Here is a tiny trained network, its code and every weight. The questions are about switching its units off for an input and a target symbol, where a switched-off unit gives its printed mean instead of its output.

import numpy as np


def w(rows, s, z=0):
    codes = np.array(rows[::2]) - 128.0
    scale = np.full(codes.shape[1], s)
    scale[-1] = z or s
    return codes * scale


def norm(h):
    return h / np.sqrt((h * h).mean(-1, keepdims=True) + 1e-5)


def f(y):
    return np.maximum(y, 0)


def softmax(a):
    e = np.exp(a - a.max(-1, keepdims=True))
    return e / e.sum(-1, keepdims=True)


def log_softmax(a):
    a = a - a.max(-1, keepdims=True)
    return a - np.log(np.exp(a).sum(-1, keepdims=True))


def net(x, mask):
    ids = ['αγδηξπψω'.index(c) for c in x.split()]
    T = len(ids)
    res = E[ids] + P[:T]
    u = 0
    for l in range(2):
        q, k, v = (norm(res) @ M[l].T for M in (Q, K, V))
        z = softmax(np.where(np.tri(T) > 0, q @ k.T / 2**0.5, -1e9)) @ v
        res = res + np.where(mask[u], z, O[l][:, -1]) @ O[l][:, :-1]
        u += 1
        y = f(norm(res) @ A[l][:, :-1].T + A[l][:, -1])
        res = res + np.where(mask[u : u + 12], y, B[l][:, -1]) @ B[l][:, :-1]
        u += 12
    return log_softmax(norm(res)[-1] @ U[:, :-1].T + U[:, -1])


Q, K, V, O, A, B = {}, {}, {}, {}, {}, {}
E = w([
[138,149,89,189],'α',
[69,168,109,108],'γ',
[158,159,117,195],'δ',
[81,165,81,136],'η',
[163,148,126,206],'ξ',
[154,9,132,106],'π',
[1,170,56,146],'ψ',
[139,186,98,88],'ω',
],0.0092)
P = w([
[152,143,254,111],'0',
[66,237,103,125],'1',
[101,218,64,126],'2',
[123,215,52,111],'3',
[136,209,33,97],'4',
[154,207,29,84],'5',
[180,202,25,73],'6',
[182,195,28,51],'7',
[197,192,20,33],'8',
],0.0042)
Q[0] = w([
[1,162,220,248],'L0H1',
[180,235,76,59],'L0H1',
],0.0077)
K[0] = w([
[32,151,222,255],'L0H1',
[141,63,183,110],'L0H1',
],0.0076)
V[0] = w([
[188,255,59,24],'L0H1',
[81,43,152,68],'L0H1',
],0.0052)
O[0] = w([
[3,140,152,200,253],'L0H1',
[199,67,176,126,77],'L0H1',
],0.0059,0.0038)
A[0] = w([
[70,183,145,164,141],'L0N1',
[88,81,51,141,116],'L0N2',
[110,58,113,224,124],'L0N3',
[165,3,133,50,255],'L0N4',
[81,137,57,203,131],'L0N5',
[186,165,112,169,116],'L0N6',
[4,24,128,175,78],'L0N7',
[249,72,136,195,38],'L0N8',
[27,135,44,178,170],'L0N9',
[94,169,152,52,112],'L0N10',
[114,167,44,136,153],'L0N11',
[80,125,100,3,136],'L0N12',
],0.006,0.0028)
B[0] = w([
[153,95,147,99,206],'L0N1',
[153,186,94,121,160],'L0N2',
[86,164,98,2,141],'L0N3',
[167,142,146,180,160],'L0N4',
[104,97,151,159,215],'L0N5',
[132,141,143,91,158],'L0N6',
[202,130,95,115,152],'L0N7',
[119,82,56,139,144],'L0N8',
[185,115,154,141,254],'L0N9',
[149,119,162,170,156],'L0N10',
[139,85,182,129,221],'L0N11',
[180,120,87,186,170],'L0N12',
],0.0081,0.0073)
Q[1] = w([
[187,158,102,198],'L1H1',
[125,176,185,246],'L1H1',
],0.011)
K[1] = w([
[190,103,102,97],'L1H1',
[175,129,174,5],'L1H1',
],0.012)
V[1] = w([
[234,149,76,107],'L1H1',
[140,11,72,185],'L1H1',
],0.011)
O[1] = w([
[207,98,49,138,253],'L1H1',
[113,90,123,247,113],'L1H1',
],0.011,0.0049)
A[1] = w([
[47,96,205,191,144],'L1N1',
[166,120,100,115,149],'L1N2',
[222,60,217,131,95],'L1N3',
[184,161,107,165,121],'L1N4',
[116,77,207,137,94],'L1N5',
[131,171,181,167,152],'L1N6',
[147,183,141,2,1],'L1N7',
[230,136,49,191,134],'L1N8',
[126,230,142,145,116],'L1N9',
[67,156,121,157,130],'L1N10',
[195,211,151,159,124],'L1N11',
[163,106,222,95,150],'L1N12',
],0.0096,0.007)
B[1] = w([
[240,166,147,110,164],'L1N1',
[138,190,114,99,172],'L1N2',
[93,115,172,128,154],'L1N3',
[78,114,140,79,180],'L1N4',
[110,174,74,140,138],'L1N5',
[142,79,95,93,165],'L1N6',
[171,122,88,254,156],'L1N7',
[97,98,173,107,254],'L1N8',
[107,89,129,185,164],'L1N9',
[158,102,153,88,146],'L1N10',
[56,100,112,90,170],'L1N11',
[92,113,61,159,164],'L1N12',
],0.0082,0.011)
U = w([
[56,78,118,83,116],'α',
[74,145,70,205,124],'γ',
[172,221,57,141,142],'δ',
[250,182,194,159,69],'η',
[170,93,93,9,82],'ξ',
[159,136,108,135,95],'π',
[144,63,228,189,92],'ψ',
[125,185,174,129,255],'ω',
],0.016,0.0091)

Each question gives the input, a string of symbols that net reads in full, and the target symbol t.
The units are the heads (2 rows each of Q, K, V and O) and the neurons (one row each of A and B). Each row of codes is followed by its name. A weight is (code - 128) times the scale printed after its matrix; where a second scale follows, it is the last column's (O, A, B and U).
mask holds one flag per unit, layer by layer, with each layer's heads first. A switched-off unit (its flag False) gives its mean, the last column of its rows in O or B, instead of its output. The means were averaged over made-up inputs and are rounded, as every weight is.
A unit's drop is (log p(t) with every unit on - log p(t) with that unit switched off) / (log p(t) with every unit on - log p(t) with every unit switched off).
The circuit of an input: a set's keep is (log p(t) with only the set's units on - log p(t) with every unit switched off) / (log p(t) with every unit on - log p(t) with every unit switched off). Starting from the 12 units with the biggest drops (on a tie, the unit counted first), units are removed one at a time, each time the one whose removal leaves the highest keep (on an exact tie, the one counted first), for as long as the keep stays at least 0.8.
units of the circuit, in order: the units of the circuit, biggest drop first
top k neurons: the k neurons with the biggest drops, biggest first
k most important neurons of layer l: the k neurons of layer l with the biggest drops, biggest first
input ω α ξ γ, target ω: units of the circuit, in order => L0H1; L1H1
input δ η ξ ω ξ, target δ: 3 most important neurons of layer 0 => L0N12; L0N9; L0N6
input γ π δ ψ π δ, target γ: units of the circuit, in order => L1H1
input γ ω ω, target γ: top 2 neurons => L0N11; L0N5
input η η α, target η: 2 most important neurons of layer 1 => L1N1; L1N8
input π γ η ω η δ ω δ ψ, target ξ: units of the circuit, in order => L0N9; L1H1
input γ δ δ ξ α η, target γ: 4 most important neurons of layer 0 => L0N11; L0N5; L0N10; L0N2
input γ γ δ α δ, target γ: top 3 neurons => L0N11; L0N5; L1N7
input δ α ω π α ω ξ ξ, target ξ: units of the circuit, in order => L1H1; L0N4
input δ ξ δ, target δ: top 3 neurons => L0N12; L0N9; L0N6
input γ ξ α α, target γ: 2 most important neurons of layer 1 => L1N7; L1N8
input α α ω η, target α: 2 most important neurons of layer 0 => L0N6; L0N2
input η δ δ ω ω ψ, target η: top 2 neurons => L1N1; L0N9
input π ω α η, target ξ: units of the circuit, in order => L0H1
input ω α ψ ξ γ ω γ δ α, target ω: 2 most important neurons of layer 0 => L0N5; L0N12
input α ξ γ ω, target α: top 2 neurons => L0N3; L0N6
input δ ω η δ, target δ: top 2 neurons => L0N9; L1N7
input δ ω π, target ξ: 2 most important neurons of layer 0 => L0N3; L0N4
input γ ω δ ω ω γ γ ξ, target γ: 3 most important neurons of layer 0 => L0N5; L0N11; L0N2
input η ξ ψ ω, target η: top 3 neurons => L1N1; L1N8; L0N2
